Here is a tiny trained network, its code and every weight. The questions are about switching its units off for an input and a class, where a switched-off unit gives its printed mean instead of its output.

import numpy as np


def w(rows, s, z=0):
    codes = np.array(rows[::2]) - 128.0
    scale = np.full(codes.shape[1], s)
    scale[-1] = z or s
    return codes * scale


def f(y):
    return y / 2 * (1 + np.tanh(0.7978845608 * (y + 0.044715 * y**3)))


def log_softmax(a):
    a = a - a.max(-1, keepdims=True)
    return a - np.log(np.exp(a).sum(-1, keepdims=True))


def net(x, mask):
    res = np.array(x, float).reshape(1, 7) / 4 @ E
    y = f(res @ A[0][:, :-1].T + A[0][:, -1])
    res = res + np.where(mask, y, B[0][:, -1]) @ B[0][:, :-1]
    return log_softmax(res[-1] @ U[:, :-1].T + U[:, -1])


A, B = {}, {}
E = w([
[77,204,238,89,249],'x0',
[117,62,182,242,210],'x1',
[158,84,91,254,253],'x2',
[152,196,189,208,52],'x3',
[229,114,156,88,110],'x4',
[197,198,103,133,166],'x5',
[211,237,148,203,115],'x6',
],0.0056)
A[0] = w([
[101,71,51,96,169,222],'neuron 1',
[152,126,157,92,112,11],'neuron 2',
[197,119,193,178,82,90],'neuron 3',
[76,250,137,112,208,160],'neuron 4',
[71,181,175,58,1,253],'neuron 5',
[88,105,174,183,161,252],'neuron 6',
[148,169,171,173,194,51],'neuron 7',
[153,152,40,198,55,181],'neuron 8',
[122,132,170,173,156,29],'neuron 9',
[18,222,137,176,159,235],'neuron 10',
[158,71,91,157,112,114],'neuron 11',
],0.008,0.0034)
B[0] = w([
[165,86,81,151,102,198],'neuron 1',
[130,176,254,101,174,121],'neuron 2',
[167,52,156,142,174,168],'neuron 3',
[162,131,69,174,132,192],'neuron 4',
[124,110,82,114,91,253],'neuron 5',
[124,154,71,148,142,196],'neuron 6',
[141,170,138,154,159,160],'neuron 7',
[158,79,121,106,73,198],'neuron 8',
[57,228,148,162,133,135],'neuron 9',
[111,138,80,208,119,191],'neuron 10',
[144,147,108,169,98,158],'neuron 11',
],0.0099,0.0078)
U = w([
[149,196,199,91,95,4],'0',
[123,65,55,173,102,249],'1',
[57,254,174,208,192,6],'2',
[62,134,148,87,110,68],'3',
],0.0099,0.0034)

Each question gives the input, the list of numbers given to net, and the class t.
The units are the neurons (one row each of A and B). Each row of codes is followed by its name. A weight is (code - 128) times the scale printed after its matrix; where a second scale follows, it is the last column's (A, B and U).
mask holds one flag per neuron, in row order. A switched-off neuron (its flag False) gives its mean, the last column of its row in B, instead of its output. The means were averaged over made-up inputs and are rounded, as every weight is.
A unit's drop is (log p(t) with every unit on - log p(t) with that unit switched off) / (log p(t) with every unit on - log p(t) with every unit switched off).
The circuit of an input: a set's keep is (log p(t) with only the set's units on - log p(t) with every unit switched off) / (log p(t) with every unit on - log p(t) with every unit switched off). Starting from all 11 units, units are removed one at a time, each time the one whose removal leaves the highest keep (on an exact tie, the one counted first), for as long as the keep stays at least 0.8.
units of the circuit, in order: the units of the circuit, biggest drop first
unit that matters most: the unit with the biggest drop
k most important neurons: the k neurons with the biggest drops, biggest first
drop of u: that unit's drop, to one decimal
input [5,2,-2,-4,6,-5,8], class 2: unit that matters most => neuron 8
input [7,-6,-7,-7,-8,-5,4], class 1: 3 most important neurons => (neuron 4; neuron 5; neuron 10)
input [6,-5,-6,5,-8,5,-5], class 1: units of the circuit, in order => (neuron 5; neuron 4)
input [4,3,-1,-2,6,2,0], class 2: units of the circuit, in order => (neuron 8; neuron 5)
input [6,-6,2,2,8,6,2], class 2: units of the circuit, in order => (neuron 8; neuron 1)
input [7,-8,-5,3,-8,7,7], class 1: 2 most important neurons => (neuron 5; neuron 4)
input [8,6,-8,7,-7,-8,-7], class 1: 2 most important neurons => (neuron 5; neuron 10)
input [-1,8,-8,1,4,0,-6], class 3: 2 most important neurons => (neuron 4; neuron 10)
input [-2,5,-8,2,1,3,-5], class 3: drop of neuron 4 => 0.3
input [-4,1,-8,5,2,4,-7], class 3: drop of neuron 5 => -0.3
input [6,7,1,-6,0,-6,3], class 2: drop of neuron 5 => 0.1
